Here is a tiny trained network, its code and every weight. The questions are about switching its units off for an input and a class, where a switched-off unit gives its printed mean instead of its output.

import numpy as np


def w(rows, s, z=0):
    codes = np.array(rows[::2]) - 128.0
    scale = np.full(codes.shape[1], s)
    scale[-1] = z or s
    return codes * scale


def norm(h):
    return h / np.sqrt((h * h).mean(-1, keepdims=True) + 1e-5)


def f(y):
    return np.maximum(y, 0)


def log_softmax(a):
    a = a - a.max(-1, keepdims=True)
    return a - np.log(np.exp(a).sum(-1, keepdims=True))


def net(x, mask):
    res = np.array(x, float).reshape(1, 6) / 4 @ E
    u = 0
    for l in range(2):
        y = f(norm(res) @ A[l][:, :-1].T + A[l][:, -1])
        res = res + np.where(mask[u : u + 5], y, B[l][:, -1]) @ B[l][:, :-1]
        u += 5
    return log_softmax(norm(res)[-1] @ U[:, :-1].T + U[:, -1])


A, B = {}, {}
E = w([
[124,130,133,127],'x0',
[129,111,188,249],'x1',
[128,128,128,125],'x2',
[179,39,213,58],'x3',
[29,95,144,110],'x4',
[128,127,127,131],'x5',
],0.0019)
A[0] = w([
[92,183,86,245,78],'0.n0',
[19,115,77,168,10],'0.n1',
[64,205,36,89,58],'0.n2',
[106,226,3,75,176],'0.n3',
[134,111,115,9,64],'0.n4',
],0.0039,0.0011)
B[0] = w([
[133,188,2,74,221],'0.n0',
[100,162,220,77,181],'0.n1',
[141,44,222,152,212],'0.n2',
[185,33,249,192,252],'0.n3',
[102,170,34,104,198],'0.n4',
],0.0039,0.0029)
A[1] = w([
[205,132,98,62,4],'1.n0',
[182,82,126,136,99],'1.n1',
[121,74,179,80,130],'1.n2',
[38,75,171,95,114],'1.n3',
[2,186,117,165,49],'1.n4',
],0.0049,0.0031)
B[1] = w([
[10,244,240,117,158],'1.n0',
[168,131,162,93,190],'1.n1',
[119,169,96,169,252],'1.n2',
[91,93,75,173,241],'1.n3',
[176,170,210,2,172],'1.n4',
],0.0049,0.0027)
U = w([
[229,93,183,167,152],'0',
[112,196,180,37,212],'1',
[46,57,167,200,156],'2',
[62,88,2,62,7],'3',
[155,195,24,189,44],'4',
],0.012,0.0015)

Each question gives the input, the list of numbers given to net, and the class t.
The units are the neurons (one row each of A and B). Each row of codes is followed by its name. A weight is (code - 128) times the scale printed after its matrix; where a second scale follows, it is the last column's (A, B and U).
mask holds one flag per neuron, layer by layer. A switched-off neuron (its flag False) gives its mean, the last column of its row in B, instead of its output. The means were averaged over made-up inputs and are rounded, as every weight is.
A unit's drop is (log p(t) with every unit on - log p(t) with that unit switched off) / (log p(t) with every unit on - log p(t) with every unit switched off).
The circuit of an input: a set's keep is (log p(t) with only the set's units on - log p(t) with every unit switched off) / (log p(t) with every unit on - log p(t) with every unit switched off). Starting from all 10 units, units are removed one at a time, each time the one whose removal leaves the highest keep (on an exact tie, the one counted first), for as long as the keep stays at least 0.8.
units of the circuit, in order: the units of the circuit, biggest drop first
most important unit: the unit with the biggest drop
top k neurons: the k neurons with the biggest drops, biggest first
top k neurons in layer l: the k neurons of layer l with the biggest drops, biggest first
drop when u is switched off: that unit's drop, to one decimal
input [3,7,1,-3,3,8], class 1: most important unit	1.n4
input [-6,-1,-7,4,0,-6], class 1: top 2 neurons in layer 0	0.n3, 0.n2
input [4,-2,4,-8,2,5], class 2: top 3 neurons	0.n3, 0.n2, 0.n1
input [-3,-8,-8,-1,-7,-5], class 0: top 3 neurons in layer 0	0.n3, 0.n0, 0.n2
input [1,8,-1,-1,2,4], class 1: units of the circuit, in order	0.n3, 1.n4, 0.n0
input [-5,6,-1,-2,0,-8], class 4: top 2 neurons in layer 1	1.n0, 1.n1
input [-7,-3,3,7,-5,-8], class 1: units of the circuit, in order	1.n0, 0.n3
input [-4,3,-8,-8,2,-8], class 1: top 2 neurons in layer 0	0.n0, 0.n1
input [-5,-1,-3,4,-1,8], class 1: top 2 neurons	0.n3, 1.n0
input [6,0,1,8,5,6], class 3: top 3 neurons	0.n3, 0.n2, 0.n4
input [7,3,-8,-7,4,-3], class 1: top 2 neurons	1.n4, 0.n0
input [-7,7,-4,-2,-8,-2], class 4: units of the circuit, in order	0.n3, 0.n0
input [-3,-7,0,-1,4,0], class 2: top 2 neurons	0.n3, 0.n2
input [6,-4,-3,-6,4,-5], class 2: units of the circuit, in order	0.n3
input [7,-2,8,3,1,2], class 3: top 2 neurons in layer 1	1.n4, 1.n1
input [7,-2,0,6,6,-6], class 3: top 3 neurons	0.n3, 0.n4, 0.n2
input [7,0,-5,6,8,-5], class 3: top 2 neurons in layer 0	0.n3, 0.n2
input [4,-6,-1,-1,-7,3], class 0: top 2 neurons in layer 0	0.n3, 0.n0
input [3,3,3,-6,1,-6], class 1: top 3 neurons	1.n4, 0.n0, 0.n1
input [-7,4,-6,-1,-7,-2], class 4: top 3 neurons in layer 0	0.n3, 0.n2, 0.n0
input [-5,-2,-1,-8,-5,2], class 0: top neuron in layer 0	0.n3
input [7,8,0,-1,2,1], class 1: top 2 neurons	0.n3, 1.n4
input [-8,-3,-6,8,8,8], class 3: top 3 neurons	0.n3, 0.n4, 0.n2
input [6,-3,-2,-7,-6,-3], class 0: top 2 neurons in layer 0	0.n3, 0.n2
input [-1,-3,0,8,-3,8], class 1: top 2 neurons	1.n0, 0.n3
input [6,-5,7,-3,-1,3], class 0: drop when 0.n3 is switched off	0.4
input [2,-4,7,-5,4,-6], class 2: drop when 1.n4 is switched off	0.0
input [2,5,1,-3,5,-6], class 1: most important unit	1.n4
